The rows lie along a hidden order. The number after each row says roughly how far along it the row is, from 0 to 9. A new part has a new order.
| -22.8 | -27.8 |   8.7 |  71.0 |   1.3 | -34.2 | -58.2 |  22.2 |  -0.8 | -15.5 |  18.9 | -10.2 |  24.9 | -13.2 |  -2.0 | -59.3 |  28.5 |  24.0 | -15.9 |   7.9 |  -9.3 | -37.9 |  34.2 |  -3.9 |  41.5 |   7.0 | -33.6 | -28.7 |  84.0 |  15.8 |  -2.7 |  9
|   9.4 |   2.4 |  29.0 | -28.4 | -55.9 | -13.0 | -36.6 |  24.3 |  38.5 | -20.4 |  -7.1 |   1.8 |  34.0 |  29.8 |   5.1 |   2.7 |  25.4 | -25.1 |  -9.8 |  17.4 |  10.3 | -40.8 |   4.1 |  17.0 | -21.9 |  33.3 |  36.0 | -18.2 |  56.6 | -95.8 | -62.2 |  2
|  -9.9 |  28.0 |  33.7 |   0.3 | -19.0 | -22.1 |  32.6 |  -2.7 |  -9.9 |  19.3 |  18.1 |  15.2 |  -0.9 |  30.0 | -13.2 | -32.2 |  50.0 | -13.5 | -15.1 |  -5.3 | -12.8 |  11.3 |  37.9 |  -9.4 |  69.2 |  -4.5 |  32.6 |  -3.9 |   0.8 | -65.0 | -37.3 |  4
|  10.3 |  -1.2 | -18.7 |   2.2 |  -3.2 | -18.8 |  14.6 |  -1.9 |   1.8 |   5.8 | -15.0 | -19.4 |  25.0 |  -1.4 |   1.4 |  -1.1 |   2.9 | -13.8 |  11.1 |   3.3 |  10.4 |  15.4 |  19.4 | -16.1 | -20.6 |  16.1 |  18.6 |  19.0 |  16.1 | -43.5 |  13.4 |  4
|  -8.1 |  21.8 |  70.7 | -45.8 |  21.7 |  19.5 |  39.7 | -50.1 |   7.2 |   6.6 |  17.2 | -15.1 |  -3.3 |   0.3 |  10.1 |  71.3 |  23.8 | -24.7 | -18.4 |   9.1 |  13.5 | -27.7 |   3.1 |  23.9 | -63.5 |  48.5 |  43.9 |  27.6 | -35.5 | -77.5 |  -3.2 |  0
| -16.9 |  20.6 |  -6.9 | -40.1 | -43.5 |  -4.2 |  27.7 |   3.0 |  12.3 |  -4.7 |  44.3 |  31.9 | -20.0 |  71.2 |  58.9 |  24.7 |   0.1 | -34.9 |  -3.3 | -12.6 | -13.9 | -20.0 |  27.1 |  11.2 | -33.4 | -42.4 |  45.7 | -70.6 | -37.4 | -66.5 | -90.2 |  3
|  15.0 | -27.5 | -46.7 |  18.1 | -39.7 | -11.1 | -70.6 |  47.8 |  26.3 | -21.9 | -22.2 |  11.4 |  23.9 |  19.9 |  -0.6 | -53.8 | -16.4 |  -9.9 |  19.0 |   8.4 |   2.8 | -11.6 |   3.0 | -11.2 |  -0.6 | -11.0 | -27.7 | -38.2 |  62.6 | -15.7 | -37.4 |  7
| -29.5 | -12.1 |  10.6 |  30.7 |  69.3 | -13.2 |  13.4 | -27.4 | -17.3 |  -8.6 |  39.3 | -36.3 | -25.1 | -24.9 |  37.2 |  41.1 |   9.7 |  13.5 | -11.7 |  -2.5 |  -0.7 | -36.1 |  32.5 |   9.6 | -40.5 |   5.1 | -13.0 | -16.0 | -53.8 |  50.3 |  25.8 |  6
| -13.7 | -10.0 |  -9.5 |  -1.4 | -26.8 | -24.8 | -33.0 |  20.2 |  -7.2 |  -8.3 |  11.4 |  -9.2 |  14.6 |  31.4 |  24.8 | -15.2 |  20.9 | -26.9 |  -9.8 |   9.4 |   0.7 | -32.7 |  37.8 |  -0.6 | -21.9 |  14.2 |  20.6 | -46.6 |  35.7 | -84.5 | -53.2 |  4
|  -3.9 | -11.9 |   5.9 |  15.6 |  53.8 |  -0.8 |  46.2 |  -6.8 | -29.6 |  20.0 |   2.9 |  15.6 | -38.1 | -11.7 | -31.1 | -19.5 | -13.8 |   2.4 |  -3.3 |   3.7 |   3.1 |  19.2 |  -1.3 | -14.0 |  -0.8 | -24.8 | -33.2 |  19.3 | -55.9 |  97.7 |  21.1 |  4
| -26.0 |  13.5 |  69.3 |  16.7 |  66.5 | -19.2 |  62.2 | -47.4 | -34.0 |  27.4 |  46.0 | -20.3 | -28.3 | -20.9 |   0.9 |  22.7 |  36.6 |   2.9 | -29.1 |  -0.7 |  -0.4 | -12.5 |  40.0 |   1.9 |   4.8 |  18.6 |   6.2 |  26.7 | -57.6 |  17.9 |  21.8 |  3

New part:
|  47.1 | -30.3 |  -1.7 |   2.2 |  15.7 |  -8.1 | -11.0 |  -0.8 |   4.2 |  15.8 | -11.7 |  12.5 |   8.8 |  -5.9 |  -5.0 |  62.4 |  -1.3 | -21.1 |  13.1 |   3.7 |  34.2 | -16.5 |  32.1 |  12.7 |   2.9 |   1.3 |  -4.0 | -14.5 | -21.1 |  9
|  41.6 |   2.1 | -18.0 |   9.4 |  17.4 |  -4.6 |  -4.6 | -11.1 |  -8.8 |  11.4 |   6.4 |   9.3 |  13.9 |   1.3 |  12.1 |  65.0 |   1.3 |  -1.5 |   9.0 |  -4.3 |  21.8 | -11.7 |  28.7 |   1.1 |  35.9 |   1.8 |   0.4 | -18.3 |  -1.1 |  5
|  19.9 |  -7.9 |  -8.5 |  11.5 |  32.3 |  -9.2 |  13.3 | -32.8 |  -6.4 |  -6.1 |  -9.4 |  20.6 |  -0.9 |  -0.1 | -10.3 |  53.6 |  -5.9 |   1.5 |   9.4 |   8.3 |  28.4 |  -7.1 |  84.3 |   5.4 | -13.7 |   1.4 |   4.3 |  12.2 |  -8.6 |  6
| -18.6 |  27.2 | -18.7 |  11.6 |  -0.5 |  14.9 |   1.2 |  -5.7 | -19.9 |   2.7 |  15.3 | -19.8 |  -1.8 |  14.0 |  27.4 |   2.0 |   4.2 |  25.9 |  -8.2 |  -7.3 | -18.0 |  10.2 | -32.7 |  -8.1 |  54.4 |   2.9 |  -1.4 |   1.8 |  36.8 |  0
|  27.1 |  13.2 | -18.1 |   8.7 |  16.6 |  -6.4 |   0.5 | -22.8 | -11.6 |   5.5 |  13.1 |   6.4 |  12.4 |   4.5 |  15.7 |  56.1 |   0.5 |   6.5 |   7.5 |  -4.3 |  12.2 |   1.8 |  38.2 |  -1.2 |  39.2 |   4.0 |   2.6 |  -4.6 |   4.0 |  3
|  10.8 | -18.2 | -13.5 |  11.6 |  30.8 | -19.6 |  12.6 | -37.8 |   4.0 |  -5.4 | -19.4 |  27.6 |   4.6 |  -3.9 | -11.2 |  36.4 |  -7.0 |   4.0 |  -0.1 |   6.1 |  23.4 |  -2.7 |  77.2 |   1.3 | -50.2 |  -4.0 |   4.8 |   8.3 |  -7.5 |  7
|  15.4 |  32.8 | -21.0 |   4.3 |  12.4 |  -7.3 |   1.7 | -31.5 | -15.7 |  -1.1 |  29.5 |  -0.3 |  11.8 |  10.3 |  18.8 |  47.9 |   1.0 |  18.2 |   6.9 |  -4.2 |  -4.9 |   8.7 |  37.4 |  -6.0 |  51.3 |   7.4 |   6.0 |  10.9 |  10.1 |  2
| -25.2 |  16.1 | -24.3 |  26.8 |  -2.4 |  28.7 |  -4.0 |  30.7 | -17.2 |   9.0 |   9.6 | -11.0 |  10.9 |   3.1 |  40.1 | -14.8 |   7.4 |  20.4 | -12.1 | -17.9 |  -5.7 | -10.1 | -47.6 | -16.9 |  38.7 |  -5.3 |   1.6 | -65.0 |  39.6 |  1
|  -5.4 | -44.6 |  -8.0 |   7.5 |  26.4 | -15.9 |  13.1 | -27.9 |  10.0 |   7.6 | -42.5 |  27.2 |  -2.9 |  -6.3 | -14.2 |  -6.0 | -16.2 |   3.6 | -15.4 |   8.6 |  14.2 |   3.2 |  27.3 |   3.7 | -72.8 |  -6.2 |  -1.8 |  33.4 |  -1.2 |  9
|   8.6 | -20.2 |  -0.2 |   3.7 | -10.7 |  25.5 | -18.4 |  56.7 |  12.6 |  16.3 | -20.5 |   3.0 |  32.1 | -19.1 |  18.7 |  36.0 |   5.3 |  -1.4 |   1.1 |   3.0 |  42.2 | -26.7 | -74.9 |  -5.2 |  13.7 | -21.8 |  -1.0 | -99.2 |   1.8 |  9
| -33.9 |   7.9 |  -1.6 |   6.8 |  -6.4 |  16.6 |  -3.1 |  39.7 |   8.2 |  -1.2 | -20.6 |   7.8 |  35.7 | -10.9 |  23.0 |  10.4 |   1.8 |  11.8 |  -2.3 |   5.6 |  26.9 |  -9.7 | -43.2 | -11.7 | -27.0 | -25.2 |  10.1 | -77.7 |   4.3 |  7
|  12.7 | -13.6 |  -5.6 |   2.5 |  28.6 | -19.9 |   9.4 | -35.5 |   4.3 |  -4.4 | -16.8 |  23.4 |   3.3 |  -2.7 | -13.1 |  44.7 |  -8.7 |  -1.7 |   8.0 |  12.9 |  22.5 |   1.8 |  73.3 |   7.4 | -39.8 |  -2.0 |   4.1 |  13.0 | -16.6 |  8
| -14.3 |   2.0 |  -8.4 |   7.8 |  -5.6 |  18.8 |  -7.9 |  41.2 |   1.4 |  11.3 | -12.4 |  -1.8 |  27.7 |  -9.8 |  26.5 |  14.6 |   3.7 |  12.0 |  -4.5 |  -0.1 |  20.2 | -12.7 | -58.7 |  -9.9 |  12.6 | -17.1 |   3.4 | -72.8 |  14.6 |  5
| -29.9 |   7.1 | -10.8 |  17.5 |   0.7 |  25.5 |   4.6 |  34.1 |   0.5 |  -7.5 | -15.1 |  11.2 |  26.8 | -10.3 |  25.0 |   9.8 |   3.0 |  20.4 |  -7.2 |   3.0 |  32.8 | -16.5 | -16.7 | -16.1 | -12.7 | -22.5 |  10.1 | -82.9 |  15.1 |  5
